Each row has a hidden stage along a path, written after it and counted from one end. A new block has a new path.
[  4   3 -10 -14  14 -10  55 -20  21   9  -2 -12 -20 -21 -80  -6  26  12
  16   4   1  22  17   6 -20 -22  -7  -3 -23   0   2  -7 -21 -12   4  22
   7] : 7
[ -4   2 -13 -12   7  -4  31 -16  13   1 -13  -7 -17 -14 -55  -5  22  12
  11   6  -7  23   9   2 -12 -14  -2  -1 -30 -11  -7  -9 -17 -12   3  18
  14] : 7
[ -7  23   7   4  20   0  43 -15  22   0   7   3  -7 -17 -53 -12   3   5
  -3   3   3  -4  16   2   1 -17  -2  -1   6   5  -1   7 -18 -12 -11  21
 -11] : 0
[  1   9  -8 -10  11  -8  39 -16  19   4  -5  -5 -12 -36 -66  -5  19  12
   9   4   2  14   9  -5 -11 -16  -1  -6 -14  -5  -4  -8 -18 -12  -1  21
   7] : 6
[ -2   5  -3 -10   3  -5  34 -12  18   7 -14  -3 -18 -16 -53   1  14  13
  11   0  -4  18  12  10  -9 -14  -6  -4 -14 -12  -5  -6 -16 -11  10  17
  10] : 6
[-15   9   3  -4   8   2  16  -8  13  -4  -2   6  -3 -10 -29  -3  -2   5
  -1   6 -14  -4   3   2  12 -11   3   1  -8 -11  -3   6 -15  -9 -11  10
   2] : 0
[ -9  10   5  -1  12   0  27  -7  15   0   0   3 -17 -11 -45  -5   6   7
   7   3   3   2  13   3  -1  -7  -2   1  -8  -2  11  -1 -15  -9  -2  18
   0] : 3
[-10   8  -5  -5  10  -2  24 -11  10  -2 -11   1 -17 -15 -41  -1  15  11
  10   6  -2   8   8   1   3 -10  -6  -3 -10  -8  -6  -1 -15 -15   1  18
   7] : 5
[ -9   9  -6 -14  10   3  32 -25  24  -1   1   0  -5 -20 -62  -8  18  12
  13   3  -2  11   3   4  -9 -24   5   2 -26 -14   3  -5 -20  -9  -9  18
  13] : 0
[ -5   5   0  -2  15  -3  32  -8  17   3  -2  -1 -15 -13 -51  -5  10   9
   9   2   1   5  11   1  -9  -8  -4  -6  -3   1   0   5  -9 -18  -3  21
   4] : 5
[ -2  10 -10  -9   8  -2  37 -17  20   2  -6  -6 -16 -26 -65  -5  18  14
  14   0  -2  12  10   7 -13 -11   0  -2 -19 -10  -1   1 -20 -13   2  23
   5] : 4
[-10  13  -4  -3  14   2  27 -17  20   0   4   4  -4 -18 -53  -8  12  12
   4   4   5   2   3   1  -2 -16   2   0 -12  -5   3   3 -21  -6  -7  17
   3] : 0
[-12  19  -1  -8   6   0  23 -21  26   5  -4  -2 -16 -20 -52   1   9  12
   7   2  -4  14  10   7  -1 -23   2  10 -23 -18  -5  -2 -13 -18   3  14
   7] : 0
[-14   4 -11 -17 -10   0  -2 -13   6  -6 -21   3 -19 -13 -29   3   9  12
  15   7 -13  30   2   7   5 -12  -1  17 -26 -31 -15 -11 -16  -9   9   2
  24] : 5
[ -7  13  -7  -8  11  -2  36 -17  19   6   0  -7  -7 -18 -61  -8  18  10
   8   3  -2  10  11   5  -8 -18  -5   1 -20 -16   1  -4 -19 -11  -3  18
   4] : 3
[-11  15   0   0  18   0  28 -17  18   2   1   2 -10 -11 -50   0   3   8
  -1   2   1  -1  11   4   0 -20   1  -4 -12  -2   1   3 -15  -9  -5  18
  -3] : 1
[-11  15  -1  -2   6  -2  18  -5  14  -5  -5   8 -15 -10 -37  -9   8  10
   4   8  -2   5   9   4   3 -15  -3   2 -11 -10 -11  -1 -16  -9  -6  13
   7] : 3
[-10  17   0  -3  17  -1  34 -13  23   1   6   3  -8 -16 -56  -5   8  11
   5   2   2   1  11   4  -4 -24  -1  -2 -12  -3   3  -7 -14 -10  -6  19
  -3] : 1
[ -3   3  -4  -6  11  -6  41 -18  16  -1  -8  -3 -18 -14 -55  -2  13   9
  11   6  -1  14   5   4 -13 -13  -2  -7  -8   1  -1  -6 -16 -18  -3  23
   5] : 7
[-14  17   0  -6   4   1  10  -7  15  -8  -7   9 -10  -9 -30  -2  -2  11
   1   6  -2   5   5   5   9 -10   2   1 -12 -16  -8  -3 -15  -3  -3  11
   3] : 2
[-13  10  -3  -5   1  -1   9  -4   6  -7 -14   5 -10  -7 -23   4   5   9
   6   2  -4  11   0  -2   6  -6  -1   3  -6 -19  -9  -6 -12 -10   0  14
  12] : 5
[ -7  12 -10 -20   0   3  30 -20  20   1  -4   1 -11 -20 -61  -6  18  14
   8   6  -7  17   6   4  -6 -24   9   4 -28 -22  -4  -7 -18 -11  -6  19
  10] : 0
[-21  22   7   3   9   1   2   0   8  -8   0  13  -2  -4 -13  -5  -8   3
  -7   2   1 -13   6   3  17 -13   0   1  -1  -7 -12   4  -8  -5  -6  13
  -3] : 0
[ -6   8  -4  -8  -4  -2  37 -13  17   5  -8  -3 -19 -18 -56  -4  12  13
  13   4  -3  12  14   5 -10 -11  -4   3 -15  -5  -5  -7 -19  -9   1  23
   3] : 6
[ -6   4  -1  -1  12  -4  35 -15  17   3  -4  -4 -13 -15 -55  -6  13  10
   8  -1  -1  19   7   1  -6 -13  -3  -4 -10  -1  -2  -3 -14 -15  -4  20
   2] : 5
[-12  13  -2  -3   8   2  21  -5  12  -4  -6   7  -9  -9 -35  -1   6   9
   3   1  -1   3   8   1   3 -12  -2  -1  -4 -11  -4  -2 -13  -8  -3  17
   4] : 3
[ -5   9  -5  -9  16  -4  30 -18  22   2  10   1  -4 -22 -62  -6  15   2
   6   0   2  -2   3  -5  -8 -20   6  -6 -15   1  11  -2 -16 -14  -9  17
   5] : 2
[ -6   1 -20 -11   2  -3  26 -11  13  -1 -13  -2 -14 -16 -45  -1  16  11
  10   5  -5  20   2  -1  -5  -9  -3  -6 -12 -15  -3 -11 -13 -13   2  32
  12] : 6
[ -4  12  -5  -5  11  -4  32 -14  16   1  -2   0   1 -13 -50  -4   9   8
   5   1   3   1   9   2  -2 -15   0 -11 -13  -1   3  -1 -13 -13  -4  20
   2] : 4
[ -9   8  -9 -13   4  -4  30 -16  17   1 -11  -3 -19 -18 -58  -7  15  13
  18   4  -4  23  11   7  -5 -21  -4   3 -20 -18  -5  -5 -19 -11   7  19
  14] : 4
[ -8  15  -4  -6   9  -4  23 -13  19   0   1   4  -9 -15 -60  -9  10   7
   6   2  -3   6   9 -13  -2 -20   2  -3 -16  -7  -2  -3 -16  -9   2  21
   6] : 1
[ -9  16  -3  -3  15  -2  30 -15  22  -1   4   2  -4 -15 -56  -8  11  12
   3   5   0   5   7   1  -4 -19   0  -1 -16  -4   2   0 -14  -7  -6  18
   0] : 1
[ -8   3  -4  -7   7  -3  30 -14  13   0  -7  -2 -14 -17 -48  -6  15   7
   7   3  -3   3   2   0 -21 -11  -2  -6  -7  -7   0  -6 -14 -10  -5  15
   6] : 6

Each row has a hidden stage along a path, written after it and counted from one end. A new block has a new path.
[ -6  -3  -3   2  20 -19  -6   7  -6  -6  39  -1  21   2   1  -3  -3  -7
   1  -8   9   5   8   3  -2   1   8   9   0 -13   0  16 -19   4  -7  -8
 -10] : 2
[ -5  -7  -4   3  32 -23  -2  -3 -14 -14  36  -1  26  -7   2   0   3  -8
  -3  -6   8   6   3   9  -6   0  16   2   2  -1  -2  14 -11  -2  -3  -3
  -3] : 4
[ -7  -8  -5   5  34 -20   2  -3 -18  -4  44   0  37   4  14   1   6   2
  -2  -8  11   5   6  15  -7  -8  18   0   2  -3  -3  13 -20   3  -9  -9
  -6] : 1
[ -4  -7  -4   4  29 -16  -3   3 -15  -4  33   1  25   4   9   4   1   3
   1  -6   5   8   5   5  -6  -1  12   3   1  -5  -3   9 -14   1  -6  -1
 -10] : 1
[ -5  -2  -6   1  17 -13  -4   2  -3 -11  37  -2  17   1   4  -9  -2  -8
  -2  -6   7   4   5   0  -2   0   8   7   0 -13  -3  17 -16   5  -9 -11
  -7] : 3
[ -5  -6  -3   1  24 -15  -5   5  -6  -3  39  -2  22   3   8  -3  -1  -3
   1  -7   7   7   7   1  -5   2  10   6   1 -11   0  15 -19   3  -8  -9
  -8] : 2
[ -8  -8  -8   8  33 -28   3 -16 -22 -10  55  -2  42   0  14  -4   6  -7
  -4 -13  18   1   6  14  -5 -14  22   2   0  -4  -6  19 -20  10 -15 -12
   1] : 3
[ -3  -5   1   3  29  -7  -4   9  -9  -6  32   0  16   3   4   1   2   1
  -1  -3   2  12   5  -3  -3   5   9   1   4  -1  -3   2  -1  -4  -6   2
 -16] : 0
[ -4  -5  -4   1  21  -9  -6   5 -12   0  34   0  19   5   8  -3  -2  -3
   1  -5   4   9   7   0  -4   3   7   6   4 -12  -2  11 -17   4  -7  -4
 -12] : 1
[ -5  -9  -6   6  29 -27  -4  -4 -14 -14  52  -1  31  -3   5  -6   1  -7
  -4  -9  12   3   7  13  -4  -9  18   5  -1  -4  -5  24 -20   4  -8 -10
   0] : 3
[ -8  -9  -7   8  34 -25   2  -9 -19  -7  52  -1  36   3  14  -4   3  -3
  -5 -10  14   5   8  18  -6 -10  17   2  -1  -6  -5  17 -23   5 -11 -10
  -2] : 2
[ -3  -6   0  -4  22  -6  -3   0   1  -7  15   0   8  -3   3  -3  -4  -5
   3  -3  -2  14   5 -12  -4  13   2   3   5  -9   1  12  -4   0  -3  -4
  -9] : 4
[ -2  -4   1  -3  17  -7  -4   4   4  -4  26  -3   8  -2   5  -6  -4  -3
   0  -5  -1  13   5  -7  -2  11   3   6   4 -16  -2  14 -10   2  -7 -11
  -9] : 4
